Below is a small trained network, with its code and all its weights. Each question gives an input and a class and asks what happens when units are switched off, that is, made to give their printed mean instead of their output.

import numpy as np


def w(rows, s, z=0):
    codes = np.array(rows[::2]) - 128.0
    scale = np.full(codes.shape[1], s)
    scale[-1] = z or s
    return codes * scale


def f(y):
    return y / 2 * (1 + np.tanh(0.7978845608 * (y + 0.044715 * y**3)))


def log_softmax(a):
    a = a - a.max(-1, keepdims=True)
    return a - np.log(np.exp(a).sum(-1, keepdims=True))


def net(x, mask):
    res = np.array(x, float).reshape(1, 8) / 4 @ E
    y = f(res @ A[0][:, :-1].T + A[0][:, -1])
    res = res + np.where(mask, y, B[0][:, -1]) @ B[0][:, :-1]
    return log_softmax(res[-1] @ U[:, :-1].T + U[:, -1])


A, B = {}, {}
E = w([
[173,172,174,181,154,139,113,160,167,37,188],'x0',
[226,170,144,57,133,145,120,119,158,179,106],'x1',
[141,93,76,118,135,53,94,82,178,65,42],'x2',
[71,255,92,134,161,92,128,175,160,156,106],'x3',
[110,138,160,201,135,142,119,10,217,187,147],'x4',
[137,128,104,180,187,199,69,150,109,156,63],'x5',
[99,119,149,106,125,138,112,152,146,115,139],'x6',
[128,134,126,134,121,130,125,123,125,125,128],'x7',
],0.0097)
A[0] = w([
[122,111,123,151,193,151,87,152,110,147,103,65],'neuron 0',
[55,174,122,102,168,75,118,147,123,214,94,96],'neuron 1',
[130,125,118,93,67,84,152,95,128,124,202,32],'neuron 2',
[85,93,129,91,85,127,126,95,98,173,103,101],'neuron 3',
[153,72,122,88,135,132,124,172,50,90,139,34],'neuron 4',
[119,119,80,150,186,200,87,134,120,140,107,3],'neuron 5',
[159,87,127,112,127,109,94,74,124,59,84,59],'neuron 6',
[56,90,141,191,127,109,121,89,107,114,156,103],'neuron 7',
[92,102,73,72,119,173,137,92,111,155,110,28],'neuron 8',
[169,140,117,145,173,145,134,150,157,75,164,38],'neuron 9',
[149,157,103,91,116,113,92,147,66,85,103,110],'neuron 10',
[140,108,161,137,116,194,170,104,71,164,179,117],'neuron 11',
[162,138,163,159,151,125,105,120,137,73,166,73],'neuron 12',
[112,76,118,104,151,69,102,91,180,117,63,129],'neuron 13',
[177,175,180,71,125,136,100,89,162,174,108,140],'neuron 14',
[73,173,93,162,116,124,137,155,109,116,113,215],'neuron 15',
[66,95,132,193,111,86,133,150,99,116,139,35],'neuron 16',
[111,112,160,151,135,157,89,60,183,161,128,95],'neuron 17',
[159,151,137,39,115,155,132,107,151,111,124,193],'neuron 18',
[125,163,112,139,182,194,85,161,129,152,81,236],'neuron 19',
[152,63,155,177,123,174,104,134,105,117,93,57],'neuron 20',
[134,12,167,112,81,141,133,102,96,164,118,101],'neuron 21',
[98,143,152,120,127,181,170,154,99,162,146,23],'neuron 22',
[91,191,155,130,125,62,184,141,154,135,124,129],'neuron 23',
[133,151,102,103,143,113,117,180,88,120,125,18],'neuron 24',
],0.011,0.0051)
B[0] = w([
[127,112,133,76,68,47,109,108,141,144,132,172],'neuron 0',
[167,176,102,205,101,144,108,136,86,2,138,220],'neuron 1',
[136,68,176,75,47,9,43,129,88,206,127,182],'neuron 2',
[137,131,85,165,60,207,98,135,163,129,102,195],'neuron 3',
[75,115,104,161,182,162,118,66,63,180,219,206],'neuron 4',
[108,97,132,65,42,37,99,115,121,193,159,176],'neuron 5',
[89,196,202,118,208,85,113,171,194,139,46,196],'neuron 6',
[155,62,119,134,191,153,188,156,172,123,154,220],'neuron 7',
[175,149,67,166,70,146,105,192,189,160,156,171],'neuron 8',
[123,109,68,169,44,178,67,160,209,140,68,176],'neuron 9',
[52,106,148,168,169,194,120,60,213,179,220,194],'neuron 10',
[55,224,185,67,215,92,113,186,190,124,86,232],'neuron 11',
[148,151,53,171,54,215,20,170,106,125,74,191],'neuron 12',
[83,212,166,97,168,132,128,171,143,173,130,237],'neuron 13',
[125,63,56,102,215,160,182,163,137,103,182,236],'neuron 14',
[171,129,172,117,161,143,194,132,103,113,96,214],'neuron 15',
[192,54,74,84,160,86,192,184,244,152,103,189],'neuron 16',
[75,62,159,193,155,160,81,72,113,157,189,237],'neuron 17',
[185,81,127,103,155,146,151,124,117,138,114,205],'neuron 18',
[160,92,175,44,98,112,132,119,75,105,138,254],'neuron 19',
[179,119,141,81,141,48,92,140,87,109,124,194],'neuron 20',
[187,151,143,199,144,162,59,171,46,17,115,245],'neuron 21',
[88,200,119,131,145,104,127,154,187,201,92,175],'neuron 22',
[161,121,185,127,100,89,86,88,79,106,162,211],'neuron 23',
[80,92,118,237,170,111,98,80,127,171,202,172],'neuron 24',
],0.008,0.0097)
U = w([
[148,163,149,161,149,116,107,118,67,59,140,213],'0',
[31,99,118,202,164,146,112,22,124,209,198,79],'1',
[43,255,151,97,175,90,121,170,166,187,100,69],'2',
[131,77,139,68,46,22,88,106,101,187,148,86],'3',
[136,156,32,190,38,192,86,169,144,141,114,91],'4',
[183,48,73,97,199,134,222,151,148,147,147,70],'5',
[103,130,155,130,138,143,138,106,98,111,138,250],'6',
],0.0096,0.014)

Each question gives the input, the list of numbers given to net, and the class t.
The units are the neurons (one row each of A and B). Each row of codes is followed by its name. A weight is (code - 128) times the scale printed after its matrix; where a second scale follows, it is the last column's (A, B and U).
mask holds one flag per neuron, in row order. A switched-off neuron (its flag False) gives its mean, the last column of its row in B, instead of its output. The means were averaged over made-up inputs and are rounded, as every weight is.
A unit's drop is (log p(t) with every unit on - log p(t) with that unit switched off) / (log p(t) with every unit on - log p(t) with every unit switched off).
The circuit of an input: a set's keep is (log p(t) with only the set's units on - log p(t) with every unit switched off) / (log p(t) with every unit on - log p(t) with every unit switched off). Starting from the 12 units with the biggest drops (on a tie, the unit counted first), units are removed one at a time, each time the one whose removal leaves the highest keep (on an exact tie, the one counted first), for as long as the keep stays at least 0.8.
circuit, biggest first: the units of the circuit, biggest drop first
most important unit: the unit with the biggest drop
k most important neurons: the k neurons with the biggest drops, biggest first
drop of u: that unit's drop, to one decimal
input [-2,-7,5,-6,-2,7,8,7], class 3: circuit, biggest first	[neuron 5]
input [3,-1,7,0,1,-8,-4,4], class 3: 2 most important neurons	[neuron 2; neuron 11]
input [8,0,-1,2,3,-4,2,-7], class 4: circuit, biggest first	[neuron 12; neuron 9]
input [-8,8,3,-7,-5,-4,1,-1], class 4: 3 most important neurons	[neuron 3; neuron 21; neuron 8]
input [3,-7,1,6,7,8,1,6], class 3: circuit, biggest first	[neuron 5; neuron 19]
input [-1,-8,-2,8,2,-7,7,1], class 0: 2 most important neurons	[neuron 1; neuron 23]
input [4,5,-5,8,7,-7,-6,7], class 0: 4 most important neurons	[neuron 23; neuron 1; neuron 10; neuron 4]
input [-2,2,-8,-7,6,3,5,4], class 2: 3 most important neurons	[neuron 11; neuron 22; neuron 1]
input [-4,-8,-2,2,-4,-6,-7,-7], class 5: 3 most important neurons	[neuron 16; neuron 7; neuron 15]
input [-3,8,5,0,-4,1,2,7], class 5: 2 most important neurons	[neuron 14; neuron 18]
input [8,-7,1,1,-5,-7,6,-6], class 4: circuit, biggest first	[neuron 12; neuron 9]
input [8,4,0,-6,-6,7,5,5], class 4: 2 most important neurons	[neuron 9; neuron 12]
input [1,6,-7,-5,-4,-3,-3,7], class 2: 2 most important neurons	[neuron 11; neuron 22]
input [8,-6,1,0,3,2,-8,4], class 4: circuit, biggest first	[neuron 12]
input [-8,7,5,5,-1,-3,-1,-3], class 4: circuit, biggest first	[neuron 1; neuron 8]
input [1,0,-4,8,-5,7,4,-5], class 0: 2 most important neurons	[neuron 1; neuron 15]
input [-6,3,1,-4,3,5,8,4], class 4: 2 most important neurons	[neuron 8; neuron 3]
input [0,0,-4,6,-6,5,-3,7], class 6: 2 most important neurons	[neuron 19; neuron 21]
input [0,2,0,-8,2,0,-1,-6], class 0: drop of neuron 21	0.4
input [-6,-5,6,0,-1,-6,8,3], class 2: most important unit	neuron 13
input [-4,-1,-5,6,-6,-7,4,-3], class 3: drop of neuron 16	-0.2
input [-4,-7,8,5,7,6,-7,-2], class 2: drop of neuron 16	0.1
